Here is a tiny trained network, its code and every weight. The questions are about switching its units off for an input and a target symbol, where a switched-off unit gives its printed mean instead of its output.

import numpy as np


def w(rows, s, z=0):
    codes = np.array(rows[::2]) - 128.0
    scale = np.full(codes.shape[1], s)
    scale[-1] = z or s
    return codes * scale


def softmax(a):
    e = np.exp(a - a.max(-1, keepdims=True))
    return e / e.sum(-1, keepdims=True)


def log_softmax(a):
    a = a - a.max(-1, keepdims=True)
    return a - np.log(np.exp(a).sum(-1, keepdims=True))


def net(x, mask):
    ids = ['αβγδεζηθλμξπστφψ'.index(c) for c in x.split()]
    T = len(ids)
    res = E[ids] + P[:T]
    u = 0
    for l in range(2):
        r = res
        for j in range(3):
            rows = slice(2 * j, 2 * j + 2)
            q, k, v = (r @ M[l][rows].T for M in (Q, K, V))
            z = softmax(np.where(np.tri(T) > 0, q @ k.T / 2**0.5, -1e9)) @ v
            o = O[l][rows]
            res = res + np.where(mask[u + j], z, o[:, -1]) @ o[:, :-1]
        u += 3
    return log_softmax(res[-1] @ U[:, :-1].T + U[:, -1])


Q, K, V, O = {}, {}, {}, {}
E = w([
[108,31,51,134],'α',
[173,158,168,120],'β',
[119,97,128,123],'γ',
[125,128,248,130],'δ',
[140,138,135,98],'ε',
[94,133,113,125],'ζ',
[83,143,135,149],'η',
[147,190,137,184],'θ',
[45,86,81,143],'λ',
[70,140,132,115],'μ',
[102,165,106,117],'ξ',
[118,115,94,96],'π',
[124,90,66,116],'σ',
[155,175,163,226],'τ',
[56,58,80,81],'φ',
[206,183,162,164],'ψ',
],0.017)
P = w([
[45,137,153,12],'0',
[135,161,77,127],'1',
[144,65,2,135],'2',
[176,85,28,156],'3',
[165,104,24,147],'4',
[183,73,37,147],'5',
[141,172,60,153],'6',
[227,55,96,153],'7',
[233,108,64,155],'8',
[153,38,44,132],'9',
],0.0045)
Q[0] = w([
[137,126,120,26],'L0H0',
[122,106,117,128],'L0H0',
[129,85,91,38],'L0H1',
[186,110,234,92],'L0H1',
[119,190,116,87],'L0H2',
[142,194,1,247],'L0H2',
],0.0092)
K[0] = w([
[192,105,140,187],'L0H0',
[228,136,126,65],'L0H0',
[125,118,132,85],'L0H1',
[103,67,148,101],'L0H1',
[66,200,149,151],'L0H2',
[249,154,102,217],'L0H2',
],0.011)
V[0] = w([
[217,84,146,78],'L0H0',
[201,200,98,239],'L0H0',
[84,148,219,90],'L0H1',
[107,174,170,131],'L0H1',
[81,161,191,192],'L0H2',
[227,255,79,218],'L0H2',
],0.007)
O[0] = w([
[172,180,92,122,34],'L0H0',
[165,77,206,196,5],'L0H0',
[127,192,120,120,49],'L0H1',
[127,155,111,109,95],'L0H1',
[75,101,110,213,113],'L0H2',
[164,2,199,92,248],'L0H2',
],0.0073,0.0018)
Q[1] = w([
[184,2,70,178],'L1H0',
[173,125,57,169],'L1H0',
[97,163,225,141],'L1H1',
[75,205,84,169],'L1H1',
[100,185,201,118],'L1H2',
[193,55,112,116],'L1H2',
],0.0086)
K[1] = w([
[254,65,143,2],'L1H0',
[187,54,43,151],'L1H0',
[85,135,137,111],'L1H1',
[38,124,125,64],'L1H1',
[140,125,73,239],'L1H2',
[250,208,165,240],'L1H2',
],0.0072)
V[1] = w([
[177,145,128,68],'L1H0',
[201,98,127,105],'L1H0',
[113,217,107,179],'L1H1',
[239,114,100,2],'L1H1',
[152,157,245,46],'L1H2',
[39,89,70,118],'L1H2',
],0.009)
O[1] = w([
[155,200,144,58,124],'L1H0',
[153,243,193,135,118],'L1H0',
[2,178,187,113,130],'L1H1',
[155,191,124,110,122],'L1H1',
[110,220,197,131,31],'L1H2',
[118,80,75,95,254],'L1H2',
],0.0087,0.0033)
U = w([
[97,145,114,129,128],'α',
[69,241,148,152,197],'β',
[219,159,54,64,154],'γ',
[94,177,68,228,76],'δ',
[131,135,142,61,172],'ε',
[133,95,204,81,113],'ζ',
[141,198,76,179,20],'η',
[170,229,100,42,97],'θ',
[163,105,81,53,200],'λ',
[124,157,140,45,44],'μ',
[193,187,25,150,2],'ξ',
[172,142,118,3,139],'π',
[123,108,69,188,46],'σ',
[155,79,156,210,182],'τ',
[118,157,109,83,113],'φ',
[196,208,152,104,242],'ψ',
],0.0064,0.0054)

Each question gives the input, a string of symbols that net reads in full, and the target symbol t.
The units are the heads (2 rows each of Q, K, V and O). Each row of codes is followed by its name. A weight is (code - 128) times the scale printed after its matrix; where a second scale follows, it is the last column's (O and U).
mask holds one flag per head, layer by layer. A switched-off head (its flag False) gives its mean, the last column of its rows in O, instead of its output. The means were averaged over made-up inputs and are rounded, as every weight is.
A unit's drop is (log p(t) with every unit on - log p(t) with that unit switched off) / (log p(t) with every unit on - log p(t) with every unit switched off).
The circuit of an input: a set's keep is (log p(t) with only the set's units on - log p(t) with every unit switched off) / (log p(t) with every unit on - log p(t) with every unit switched off). Starting from all 6 units, units are removed one at a time, each time the one whose removal leaves the highest keep (on an exact tie, the one counted first), for as long as the keep stays at least 0.8.
circuit, biggest first: the units of the circuit, biggest drop first
unit that matters most: the unit with the biggest drop
which heads matter: for each layer, one digit per head in row order, 1 if its drop is at least 0.15 and else 0, layers parted by /
drop of u: that unit's drop, to one decimal
input ε ζ τ δ θ π τ η λ, target τ: which heads matter	101 / 010
input η β τ η, target τ: circuit, biggest first	(L0H2, L0H0, L1H1)
input ξ σ τ τ λ, target τ: unit that matters most	L0H2
input ζ μ ξ σ ξ ψ μ θ, target ψ: which heads matter	001 / 111
input ε ζ ψ σ ψ τ, target ψ: circuit, biggest first	(L0H2, L1H0, L1H2, L1H1)
input τ η γ, target τ: which heads matter	101 / 110
input β φ ζ λ ψ, target ψ: circuit, biggest first	(L0H2, L1H2, L1H0)
input η τ σ, target τ: circuit, biggest first	(L0H2, L0H0, L1H1)
input φ ξ θ η ψ φ ψ π τ, target ψ: circuit, biggest first	(L0H2, L1H0, L1H2)
input ξ τ τ, target τ: circuit, biggest first	(L0H2, L1H1)
input θ λ τ σ, target τ: circuit, biggest first	(L0H0, L0H2, L1H1)
input α π μ γ ξ ψ δ θ, target ψ: drop of L1H0	0.5
input π ε φ φ τ σ π δ ψ, target ψ: drop of L1H0	0.4
input τ η δ δ τ, target τ: drop of L1H1	0.2
input τ θ α, target τ: drop of L1H0	0.1
input ψ π π, target ψ: unit that matters most	L1H2
